Rows near named flat spaces through zero
pelog-teg: [ -3  17 -21  19 -51   1 -28 -16  58 -19 -16  84   9 -26  10  28 -46 -13
  -7   3]
pelog-teg: [-35 -32  14  -4  18 -18  29 -26 -28  37  36 -15  -4 -22  25   6   3 -32
  -7 -12]
pelog-teg: [  7  13  57 -12  23   0   3 -15 -26 -14  -9   9   7  -5  31  14   7  -6
 -10  27]
gat-raz: [-18 -34 -52  16 -14   3  11 -22  16  49 -15 -22 -32 -22 -39 -33  44 -40
  37 -12]
puf-kegi: [ -6 -21 -11  10 -14   8  20  43  -2 -41  91 -29 -55 -24  -9  24 -36  17
  -4   2]
puf-kegi: [ -5  50  22  16   3  45  20  50  -8 -29  37 -32  29   7 -15  11  -8  11
  17  65]
puf-kegi: [ 14   3  -8   7 -48 -15 -38 -12  49  -5 -47  66   4 -18  -2  -5 -18 -10
  -2   5]
vop-dano: [-12  37 -72  21   0   2 -17 -25  20   2 -68   6   8   5  -4  -4  47 -37
  42 -67]
vidar-mag: [-55  -4 -87  54  -5   3   9   1  45  61  64  13  20   4 -63  -5   4   3
 -28  -4]
vop-dano: [-10   4  -7  -4   0 -21  -5 -49 -18 -15 -11  19   0  -8  50  -6  23 -10
  12 -68]
pelog-teg: [-28  11 -28   7 -16   8  27   1 -25 -17  30 -44   1 -15  28 -17  17 -23
  57 -54]
gat-raz: [-44  16 -18  13  55 -16  21  25 -23  43  21 -46  33  16  -9  19  16 -26
 -21 -14]
vop-dano: [-13   8  16  -2 -20   6  10   0  -3  20 -15  -6  36 -10  11 -18  -2 -27
  28  20]
pelog-teg: [ 10 -42 -24 -16  -6   4  14  13  -6  27 -15 -52 -29   2 -27 -28  10 -10
  31 -12]
vop-dano: [-27 -15 -13   5  -7  -2  17   7   8  30  26  -2  15 -10  -1  13 -31 -19
  -6   3]
pelog-teg: [-18  49 -37  42  -6  40  10  20  13 -33  49  -9   5   1 -26   6  17  14
  19  15]
vidar-mag: [-20 -52 -11  -6 -39 -29  13 -11  -5  15  21 -16 -39 -47  20 -22  -3 -41
  30 -39]
gat-raz: [-35 -31  41   8  10  26  42 -87 -18  50  26  24 -11 -46  20   6  26 -51
  11  56]
vidar-mag: [-15   0  31 -26  86 -24  25 -50 -85  -1  34 -32  18  40  64   7  39  32
 -34 -75]
gat-raz: [ -4 -10 -16   6 -15  -6  -7 -19  16   9  10  27   4   0  -2  -7  -7  12
 -12 -12]
puf-kegi: [  -9   17   43   -1   10  -60  -27   55   -1   23  -85  -26   -5  -44
   -1    6   32 -100    7   33]
puf-kegi: [ 36 -63 -63 -19  -4  14  -8 -90  15 -11 -27  37 -81   9   3   3   8  31
   8 -86]
vop-dano: [ 16 -16 -25  -8  -8  59  11 -44  40  47 -63  34  10  11 -33  20 -26 -16
  20  48]
vidar-mag: [ -1 -15  11  -9   8   5  16  18 -12   8  19 -27  -6   1  -5   4 -13   1
  -1  14]
puf-kegi: [ 25 -59   5 -30  35  28  29 -63 -34  32 -60 -47 -79 -14  -9 -10  62 -43
  51   1]
vidar-mag: [ 14 -33  -4 -40 -10 -56 -27   1   9  35 -86  13  17   7  27  -1 -34 -29
 -10 -58]
gat-raz: [ 15  29  61 -27   7  31  17 -44 -44 -31 -57 -10  10 -13  63  -1  30 -37
  63  10]
vidar-mag: [ -3  -7 -15   1  16  -6   1  -6  -4   4  19  -1  -3  14  -4   3   2  20
 -19 -21]
puf-kegi: [-21 -31   3   5  20  30  41 -85 -36  21  90   8   3  16  14 -28  29  54
 -13 -11]
vop-dano: [ -7 -20  26  40 -69 -44 -34  33  42 -21  78  48 -43 -62 -31 -37   0  12
 -36  59]
gat-raz: [-11 -24  51 -11  28 -70  -8  57 -26  44 -22 -54 -13 -25 -13 -19  33 -54
 -23  28]
pelog-teg: [ -5 -34 -55 -18  44  13  26 -30 -20  50 -20 -46  -5  38 -16  -1  18   2
  10 -58]
vop-dano: [ -3  56  43 -15   5  26  17  29 -32 -14  -8 -28  85  31  33  -7 -17  10
  26  24]
gat-raz: [-15 -14   6   0  23 -39  -7  22   4  31  19   8  13   7  -7  20 -25   2
 -59   1]
vop-dano: [ 30 -34  22 -29  -9   7  -6 -61   2  -7 -54  38 -37 -17  31  13  -9 -16
  13  -7]
puf-kegi: [-15 -38  -3 -13  31   7  30 -25 -13  33   1 -15 -29 -15   8  39 -13 -38
  -3  -2]
gat-raz: [-19   1   4  26   6  24  18  -5   6   2  82  16   1  -3 -21  12 -10  31
 -32  47]
puf-kegi: [ 34  -2  -6 -29 -25  51   7  -3  17  19 -58   0  45  40 -16 -19 -36  24
  36  26]
puf-kegi: [ 15 -31 -10 -18 -40 -18 -19 -18  24  25 -31  35  20  10   3 -30 -28  17
  -5 -22]
vop-dano: [ 20  18 -12  -4  -4  19 -12 -10  15 -13 -57  14  -1   6  -2  10   3 -11
  23  -1]
vidar-mag: [-38  34   6  20 -28 -40 -10  17  -5  -1  21   6  51 -16  30 -31  13 -19
   6 -26]
pelog-teg: [-27  65 -42  36  -1  31  12 -14 -11 -66  59   3  15   5  30  13  19  22
  28 -55]
pelog-teg: [  5  62  11  21  -5  34   4  31 -15 -66  27 -26   5   2   2  -9  30  18
  36  19]
pelog-teg: [ 23   0  10   4 -14 -27 -31  17   6 -45  35  24 -19   9  -2 -17  -2  60
 -38 -14]
vidar-mag: [-15 -58 -37 -25  22 -56   0  56  10  84  -6 -37  24  32 -32   8 -57  -2
 -56 -36]
pelog-teg: [-25 -14  33  13  -3  15  21 -46   3   4  36  41 -25 -52  25  40 -14 -41
  -7  46]
gat-raz: [  3  -8  10   1  12  35  18 -17   3  -2  25  12 -16  -3  -7  33 -21   8
 -10  39]
gat-raz: [  9  12  -6 -12  29 -31 -21  46   4  -4 -11  -1  24  36  -1  32 -39  25
 -52 -26]
gat-raz: [ -1  19  44  -1  33   3   3 -20 -24   9  -7   4  23  10  10  -4  31   2
 -15  33]
puf-kegi: [  6  21  -9 -12  35   9 -11 -68  -2  39 -92  33  48  37  13  -1  34 -10
   2 -23]
vop-dano: [-17  -7 -45  23 -24  -8  -9  24  43  13   1  13 -19 -25 -30  20 -21 -31
  -2   2]
vidar-mag: [ -4 -14 -12 -14 -21 -24 -14 -41  13  25 -65  33  12 -13  30  -6  -3 -41
  18 -43]
vop-dano: [-11  24   8   1  34 -21   7  46 -42  -7  26 -67  18  22  -1 -24  38  13
   0 -22]
vidar-mag: [  2  -1  38  -9 -43 -55 -19  59 -11 -30  -1 -25 -10 -38  27 -32  -3 -28
  19 -10]
vidar-mag: [ 29 -11   1 -17   0  31  -2  14  27  18 -55   5  -2  12 -31  24 -36  -7
   3  50]
[-42  -3  16 -12  -3  11  41 -40 -31  62   1 -17  74   2  37 -29   3 -34
  35  -4] : vop-dano
[ 18 -19 -19  -7 -19  34   2 -12  37  -3 -43  26 -39 -23 -11  47 -43 -34
  21  23] : puf-kegi
[-15  37   8  -2  -2   2  -1  36  12  21 -10  11  87  29   6  15 -51   4
 -18  21] : puf-kegi
[ 21  32 -31  33 -20   1 -36 -10  22 -81  21  37 -53  -9  -8  -5  37  40
   0 -33] : puf-kegi
[-32  46 -27  48 -81  -5 -19  34  50 -45  47  46  20 -47   7  -2 -30 -18
  21   3] : pelog-teg
[-26  -7 -33   8  15  18  20 -50   5  35   4  19  15   5   6  19  -3 -14
  -1 -21] : gat-raz
[-18 -13  -7  -3  12  19  26 -14  -5  47  10 -14  29  14 -11  -4  -7  -4
   2  16] : vop-dano
[ 32 -12  52  -9 -41  27   3  19   7 -64  43  20 -44 -32  12  17 -49  24
   5  60] : gat-raz
[-13 -38 -64 -23  -2 -29  -2 -25  17  48 -72   3  -3  -2  20  25 -30 -56
  16 -91] : gat-raz
[ 11   3  45 -25  54  -5   9  50 -23  -7  -9 -32  -5  10   8  64 -41 -13
 -36  34] : gat-raz
[-27  53  34  24 -12  19  16   8 -20 -26  47  -7  42 -14  23 -16  20  -3
  24  35] : vidar-mag
[ 24  18  28   3 -34  30 -15  -2  31 -26  -6  53  15  -2  -5   6 -34  24
  -5  61] : vop-dano
[-19  -3  12   3 -30 -35  -1  39  -5   0  23 -20  10 -25  12 -24  -7 -21
  10  -8] : vidar-mag
[-15  56  37  -7  -6   4   9   0 -38 -12 -18 -20  80  14  50 -35  22  -9
  42 -11] : vop-dano
[ 23 -23  48 -23 -13 -33 -17 -27 -17 -57  13  38 -48 -28  61  16 -19  13
 -20 -31] : vop-dano
[  0  23  30  16   1   8   1  22 -12 -22  42 -12   5   0 -13 -21  24  26
  -5  42] : gat-raz
[ 44  -4  44 -41  12  -8 -10  60 -16 -30 -11 -25   8  35   6  13 -52  45
 -26  14] : vidar-mag
[ -6  20   5  12 -20   8   0  39  10  26 -29 -31  27  -8 -34 -37  25 -31
  36  49] : vop-dano
[ -9  61  25 -19 -14 -42 -17  48 -30 -16 -55 -32  91  20  57 -35   4 -21
  34 -52] : pelog-teg
[-26 -24   7   0  10 -11  23   3 -16  26  63 -14  12   0   5   2 -20  10
 -26   0] : vop-dano

Rows near named flat spaces through zero (a row that begins with a name and a colon came from that space)
fesig-rofub: [-29  16   7 -97  -3 -31 -18 -10 -15 -45 -14  31 -41 -54  62  32  32  -5
 -46  22]
saf-tora: [  3  -2  -1  11  18 -12 -16  28  -3   6  26 -10  17   2  15 -18 -17   6
  27 -15]
bokup-zufus: [ -2 -26 -13  44 -23  32  42  -2  17  12 -10  -8  12  42 -50  15  -9  -2
 -10 -10]
bokup-zufus: [ -2   1 -10  32  31 -10  15  10  10 -10  29   5  47  41   3  -7 -19   9
  12  -2]
bokup-zufus: [ 27  -4  10  31   3 -31 -40  17 -28  43  25 -14   1 -11  44 -14 -12  27
  27 -17]
saf-tora: [ 55   1  18 -55 -37 -17 -44  -5  20  -1 -30   7   0 -69 -11 -53 -60  -2
 -27   5]
tebam-rirug: [ 23  20   8 -16  -7 -21  -6 -25   0  -5 -17  19   5  -8   3 -15  -6  -3
 -18  18]
tebam-rirug: [ 41  -2  23 -21 -32 -71 -10  35   2  14  14  38  16   4  26 -28 -69   1
 -27 -20]
saf-tora: [  5  37  41  48  46  -6 -38  34 -24  53  48 -13 -31  18   5 -36  21 -27
  91 -19]
fesig-rofub: [  6 -12   8 -28  12 -27 -34  50  11 -10  39   6  13 -14  29 -22 -49  -3
   4 -17]
bokup-zufus: [-51 -19  -8 -60 -18  40  30  22  25 -45 -10   8 -40   1 -35  34  16 -48
 -31  -1]
tebam-rirug: [-11 -40   3 -14  19  32 -20  49  49 -24  43  -8  18  -7 -18  -7 -63 -11
  -6 -14]
tebam-rirug: [ 48   8   9  12 -36 -81   7  -5 -25  30 -10  30  29   9  42 -14 -36  37
 -25 -11]
bokup-zufus: [-35 -39  29  13  15   6 -10  36   7  15  51   4 -24  -5  43  58 -15  28
 -15 -21]
bokup-zufus: [ -8 -14 -20 -44 -31 -51   5  19 -33  -5 -17  -6   8 -47  65  13   0  49
 -12 -27]
saf-tora: [  5 -23 -25  46  17   7 -39  14 -25  23  35 -32   3  18  32   7  12   9
  24  -3]
saf-tora: [ 11  55  -2  -4  29 -37 -37   9 -36  -1  31  26 -32  64  15 -32  47 -87
  33  29]
saf-tora: [ 51   8  68  -7 -38 -18 -14   7  20  51 -23  10 -16 -63 -28 -45 -65  21
   6 -29]
bokup-zufus: [  4  -4  36  33 -13  -4  23 -25   2  33  -8  18 -12   0   4  35  -4  35
 -25  -2]
tebam-rirug: [ 14  10  19  16   1 -22  48 -24  15  11 -37  -7  70 -55   2 -20 -41 101
  14 -28]
bokup-zufus: [-34 -46 -17  22  22  56  10   0  33 -22  20 -21  20   3  -9  43 -12  26
 -20   3]
saf-tora: [-28  23  57  -9 -32 -28  55   1 -29  48 -38   9 -49 -49  15  31  36  49
  22 -45]
tebam-rirug: [ 46  -6 -20 -20 -33 -73  -6  28  -4  -9   7  29  47  26  25 -37 -64  -5
 -32  -9]
saf-tora: [ 22  22  19 -12 -31 -34  16 -12  -4   8 -18  40 -18  25 -12  -6  -4 -30
 -29  10]
tebam-rirug: [-21  14  -9 -82 -25 -31  38 102   9 -30  -5  -3  10 -13 -37 -70 -34 -49
  59 -67]
fesig-rofub: [ 17 -33 -49  32   8  26   5  -9  32 -30  10 -12  68  42 -28 -10 -41   3
 -25  17]
bokup-zufus: [-25  -6  30  13  49 -10 -21  37  10   2  68  16  -4  19  40  23 -17   1
   8  -7]
fesig-rofub: [ 33  20   0  27  37 -44 -20  19   2   2  40  11  57  33  20 -49 -42   3
  29  -1]
tebam-rirug: [ 28 -30 -53 -12  19  20 -34   1  42 -55  16 -13  76   7 -15 -39 -65  -7
 -27  26]
tebam-rirug: [  5   6   2  -7  -3 -17  29  -7  10  -9 -18   6  37 -16  -2 -12 -23  34
  -3 -10]
fesig-rofub: [-16 -14 -23 -38  13  25 -16  10  19 -41   5 -11   9 -18  -5  -4  -8 -14
  -8   9]
fesig-rofub: [  5  27  20 -37 -30 -49  25 -28 -20   1 -38  35 -17 -23  29  15  16  18
 -34   5]
fesig-rofub: [  6   7  43  38  15  -2  12  39  23  29  39  18  -2  45 -36 -20 -37 -28
  29 -23]
saf-tora: [ 11 -50 -23  60 -13  36  19 -18  30   3   8  -4  34  49 -30  32 -35  16
 -47  11]
bokup-zufus: [ 31  11 -23   7 -22 -54   0  22 -35  19  -6  -7  27  12  21 -40  -8   7
  29 -24]
fesig-rofub: [  0 -51 -11 -79 -22 -18 -26  64  37 -46  24   9  23 -43  24 -10 -89   3
 -48 -23]
saf-tora: [-29  27 -13   9  61  10   8  19  11 -35  42   8  21  60 -13 -15  19 -48
  37  13]
tebam-rirug: [ 34   8  -6 -43  -9 -19 -45  18  10 -21   9  17  -3   4  -7 -45 -34 -56
 -15  17]
fesig-rofub: [ 12  75  25  26  70 -34  -8  -6 -10   3  30  21  24  40   4 -54  18 -28
  67  16]
fesig-rofub: [ -6   7  11  -6   8  -4  -9   8  -5   4   9   2 -14  -5   9   1   7  -6
   9  -2]
[-17  11  28  52  15  19  14 -20  -7  28  19  19 -43  57 -12  44  42 -26
  -3  17] : fesig-rofub
[ -3  35  19 -54 -31 -75  70  15   5 -27 -21  68  16  30   1  -7 -23 -17
 -35 -13] : saf-tora
[ -4 -15 -37  -7  -5  -5   8  35   0 -19   8 -16  30  18  -5 -20 -15 -10
  15 -18] : tebam-rirug
[-55  12  -9 -34  22  84   5 -22   9 -33 -26 -29 -55 -27 -48  20  77 -44
  24  22] : fesig-rofub
[ 67  38  -3  -2 -19 -49 -25 -38 -25  21 -41  -1  30 -35  11 -65 -13  23
  14  11] : tebam-rirug
[-17 -44 -30  37  45  74 -49  45  24  -7  59 -55   8  18 -27 -11 -14 -29
  45  -6] : fesig-rofub
[ 24 -33 -30  16 -92 -39  69 -45 -35  33 -87 -16  37 -44  25  33  -3 113
 -47 -32] : bokup-zufus
[-35   2 -10 -76  19  24 -31  17   5 -45   0 -15 -28 -57  13  -2  22 -22
   8   7] : fesig-rofub
[-31  18   7 -16  25 -53  47  41   6 -30  36  45  31  54  26   9 -16  -9
  -2 -17] : bokup-zufus
[ 22  37  21 -33 -23  -5 -20 -11 -13  12 -28  12 -53 -14 -26 -31  25 -55
  10  13] : bokup-zufus
[  7  29 -35  11  30  31  15  12  29 -40  10   0  34  81 -84 -62  -1 -91
  38  20] : bokup-zufus
[-12 -10 -11 -13   0  15 -13  -2  -5  -8  -2 -12 -14 -17  10  14  16   0
  -5   5] : fesig-rofub
[  3 -51 -91   7   0   9 -51  -9 -29 -32  19 -35  26  21  56  29  19   6
 -38  31] : saf-tora
[ 18 -18 -29  48 -33  50  50 -57  20   5 -56 -21  33  17 -71   5   1  22
 -22  12] : bokup-zufus
[ 35  26  33  33 -14 -38  29  15   1  41  -7  12  26  14 -26 -47 -37  13
  36 -32] : fesig-rofub
[ 12 -28 -45   7 -46 -48  31  16 -34  12 -25 -22  47 -12  40   1 -15  66
  -3 -39] : bokup-zufus
[ 30  -4  32  17 -24  -6  -1  -1  12  33  -8   9  -6  -9 -21 -14 -36   8
  -7 -11] : saf-tora

Rows near named flat spaces through zero (a row that begins with a name and a colon came from that space)
fid-gulo: [-27 -26 -31  -1  47  36   1  10  31  13   3   8  12  -4  12  27  -7 -28
 -26  18]
rubon-vage: [-33 -11 -36 -19  28  76  -1  67 -52 -11 -45  59 -13 -21  -6  75   4 -42
 -28  16]
kuvaz-zopaf: [-28  22 -30  -1 -28   8   6  16  11 -29  10 -10  -1  22  22 -12  10  27
   6  16]
bet-vudov: [ 11  22  42  18  13  18   2  13 -13 -38 -32  17  16 -14 -10 -20 -16  -5
  33  40]
kuvaz-zopaf: [-17  11   8   1 -17  -2  24  -1  11 -18 -10  -7  14  50  19 -24  -6   9
  35   3]
fid-gulo: [-43  -3 -13  -3 -13  21 -51  26 -19   8  15   4  -7 -14  -9  -1  -3 -30
 -53   6]
rubon-vage: [  7   3  50   2  51 -30  -6 -58  -5  45  12  -9  21  -2 -26 -17 -16 -14
   3 -25]
fali-difa: [  6  -1   7   7  -5 -28  29 -16  49 -25  16  -5   9  21  14 -33  15  32
 -12  22]
fali-difa: [-55 -51 -17   1  -4  45 -10  73   5   0 -15  30   4  34   5  24 -24 -54
 -35   6]
fali-difa: [ 53  -1  -2  16  10   8  18   2  32 -37 -16   4  -2 -43   9   1   8  17
  21  44]
fid-gulo: [-25  64 -22 -12  -8   2 -28 -63   0  -1  24 -44   6  -5  26 -38  19  17
  10  16]
bet-vudov: [   9   37    2  -12 -121  -63  -32  -13  -15  -37   35  -20  -39    0
    5  -65   54   51  -56   -1]
fali-difa: [-15   7 -17 -16  38  66 -44   7 -45  10 -31  28  -7 -60  -7  40   4 -62
 -35  28]
kuvaz-zopaf: [ 24   5 -40 -28  29  38 -14 -57   9  13 -20  -2 -11 -56  29  26  36 -38
 -30  29]
fali-difa: [-80  39 -33  20  -4  48 -46  86 -42 -26  26   0   3  -7 -18  11 -31  18
   7  18]
rubon-vage: [-10  -1   0  13  45  21 -42 -50  31  41  17 -46  27 -19  13 -20 -34 -44
  26   8]
bet-vudov: [-40  13   8  45  45  27 -38  84 -19 -18  31  11  16 -41 -49  12 -50  20
   5  25]
rubon-vage: [-71  13 -23 -52 -18  13  -5 -16 -52  29  -9  22 -11  53  11  18  33 -31
 -61 -36]
fali-difa: [-56 -28 -25 -26  43  14   9 -34  30  46  11   2  17  45  22  14   5 -41
 -50 -16]
fid-gulo: [ 24 -23  11  -2  25   9   7  -3 -12  25 -22   9   0 -11  -9  28 -14 -28
  18 -18]
rubon-vage: [  0 -20 -78 -26  17  20  -8 -28  -2  73  16 -36 -17  -8  23  65   2 -20
  15 -59]
fid-gulo: [ 12  24 -10 -27 -78   3 -49 -83  -2  16 -17 -57 -11   9  55 -55  20 -52
  20  -2]
kuvaz-zopaf: [ -1  17  10 -10 -32   7 -21 -25   5 -29 -15   2  -3  -9  20 -40  26 -21
 -32  41]
rubon-vage: [ 16   7 -34   7 -22  -3  14 -15  40  -7  11 -43   2  15  36 -12  -3  25
  55   0]
bet-vudov: [ 22 -70  -4   9  -4 -60  29 -52  96  62  43 -57  16  63  29 -24 -20  -2
  18 -56]
rubon-vage: [-26  23   0 -22   3  17 -42   7 -55  -5  -2  38 -20 -47 -25  13  33 -19
 -89  19]
fali-difa: [ 55  13   0 -13  37 -13  32 -63  42 -28  -9  18  -4 -52  13  -6  56  22
 -46  54]
bet-vudov: [ -7  37  55  -4  18  -5  14 -30 -16 -30 -26  24  20  12  -7 -38  10  -1
  -1  32]
fid-gulo: [ 56 -40 -31  39   9 -15  -8  41  33  23  40 -34 -14 -53 -20  38 -34  35
  42 -26]
fid-gulo: [-44   9 -17   1  61  45  19  17 -14  18 -13   4  26  27   2  38 -34 -12
  52 -11]
rubon-vage: [-16  -8 -86 -18 -88  11  -1  35  17 -20  14 -22 -35  25  48  13  31  21
 -13  -7]
bet-vudov: [ -4  -5   8 -22   3  11  11 -28 -15  18 -31   7   4  27  14   6   4 -37
   8 -15]
fali-difa: [ 26 -56 -12   8 -13  14  28  65  12 -12 -26  29 -14   3  -1  41 -10 -11
   4  -4]
fid-gulo: [ -8   6 -19   5   9   8 -19  -1   4  10  18 -16   0 -17   0   4  -6   3
   0   1]
kuvaz-zopaf: [-26  52  28 -23 -26 -46 -33 -61 -45  22  29 -15  -6  10 -17 -44  28  16
 -41 -28]
kuvaz-zopaf: [-49  20 -84 -15 -78  22 -15  45  12 -45  25 -10 -29  15  42  -2  39  32
 -44  26]
bet-vudov: [-16  10  20  35 -20 -18 -68  27  -9   7  49 -31   2 -31 -34 -36 -35  10
  -6  -3]
fid-gulo: [ -3  15   2   0 -43 -11  19   0   6 -23  -8 -14   2  43  22 -27   1  19
  39  -2]
kuvaz-zopaf: [ -7  -5  36 -26 -33 -12 -35 -30 -43  24 -18  14 -12   6 -10 -20  16 -52
 -52 -19]
bet-vudov: [ -4   3  53  -4   5  15  59   6  -5 -43 -67  41  26  63  13 -19  -6 -19
  43  25]
fid-gulo: [ 16   0  -5 -11  -5  11 -25 -41  -6  27 -11 -23  -4 -16  14  -2  -1 -37
  13  -9]
bet-vudov: [ -3  21   5 -18  -8 -22  25 -27   2 -19   0  14  -3  15   7 -15  37  25
 -32   9]
rubon-vage: [ 15 -15  -4   3 -24 -23  19   9  13   0   7  -6  -7  19   3   1   2  21
  11 -19]
rubon-vage: [  9 -53 -77  13 -31  54 -22  89  22 -12  -2   0 -29 -38  19  57 -12 -20
  -7  15]
kuvaz-zopaf: [ 46 -34 -80  29  58  29  40  44  73 -11  22 -13  -5 -55  15  71 -10  49
  39  23]
kuvaz-zopaf: [ 13   7 -42   6 -10 -16  23  -4  47 -18  31 -25  -5  -1  23  -3  18  54
   9  11]
fali-difa: [-31 -21 -40 -25  57  25  13 -27  17  44   5   7   7  10  15  43  10 -29
 -37 -14]
bet-vudov: [-46  19  24  -6  91  32  38   4 -18  -8 -24  49  33  19 -18  23  -7  -6
  -7  22]
fali-difa: [-11  15  41  20 -44   9 -47  21 -24 -22 -14 -11   7   2  -7 -49 -29 -28
  26  18]
[-33  16  12 -22   8  23  38 -24  -5 -13 -43  16  21  64  30 -11   6 -23
  24   9] : fid-gulo
[ 16 -11 -14   1 -53   4 -49  -8  -7  23   3 -39 -16 -14  14 -12 -12 -33
  18 -19] : fid-gulo
[  7  -3   0  36  18 -12 -22  25  27  -5  43 -20   6 -36 -22 -10 -24  31
   4  13] : bet-vudov
[ 26  12  22   0 -12 -36  37   0  -9 -20  -3  14  -6  11 -13  -5  16  44
  10  -9] : rubon-vage
[-48 -13 -68 -15 -47  42   0  24  23  -5  -6 -23  -4  55  57   9  -1 -23
  18  -1] : rubon-vage
[  2   4 -10   9   2   0 -49  -4  -9  25  29 -25  -7 -43 -15   1 -11  -6
 -10  -8] : bet-vudov
[ -6  47  27 -31   3  -4 -12 -78 -32   3 -20   3   4  -3   8 -31  34 -20
 -23  12] : fid-gulo
[ 79 -83  55   7 -45 -29  -6  46 -29  18 -39  40 -33 -26 -41  24 -11 -47
 -25 -39] : fid-gulo
[ 47 -26 -26   3 -30 -21   6 -18  41  10  13 -31 -15 -11  22   0   9  11
  13 -11] : bet-vudov
[  6  30 -13  10  24 -24 -15 -12  -1   7  48 -16  -5 -45 -24   3   9  52
 -15  -3] : kuvaz-zopaf
[-16  35   2 -13  57  12  15 -81   4  38  -7 -34  33  29  23  -7 -14 -13
  64 -16] : rubon-vage
[ 10 -21 -39   3  43  18  27  17  11  25   3  -3   1  -6   1  57 -15  10
  34 -23] : kuvaz-zopaf
[ 15 -26  72  21 -30 -49  40   5  24 -11 -13  -1  23  76  -5 -52 -30   7
  49 -20] : kuvaz-zopaf
[ 19 -38 -41   9   0   9 -19  -3  56  13  22 -26  -7 -30  22   8   0 -15
 -21  14] : fid-gulo
[  9 -49 -57 -16  43  11  80   7  53  15  -8  16   1  36  31  66  14  14
   5 -18] : bet-vudov
[-22 -57 -16  -5  17  19  16   8  36  33  -9   0  13  46  22  19 -21 -47
  -3 -18] : fali-difa
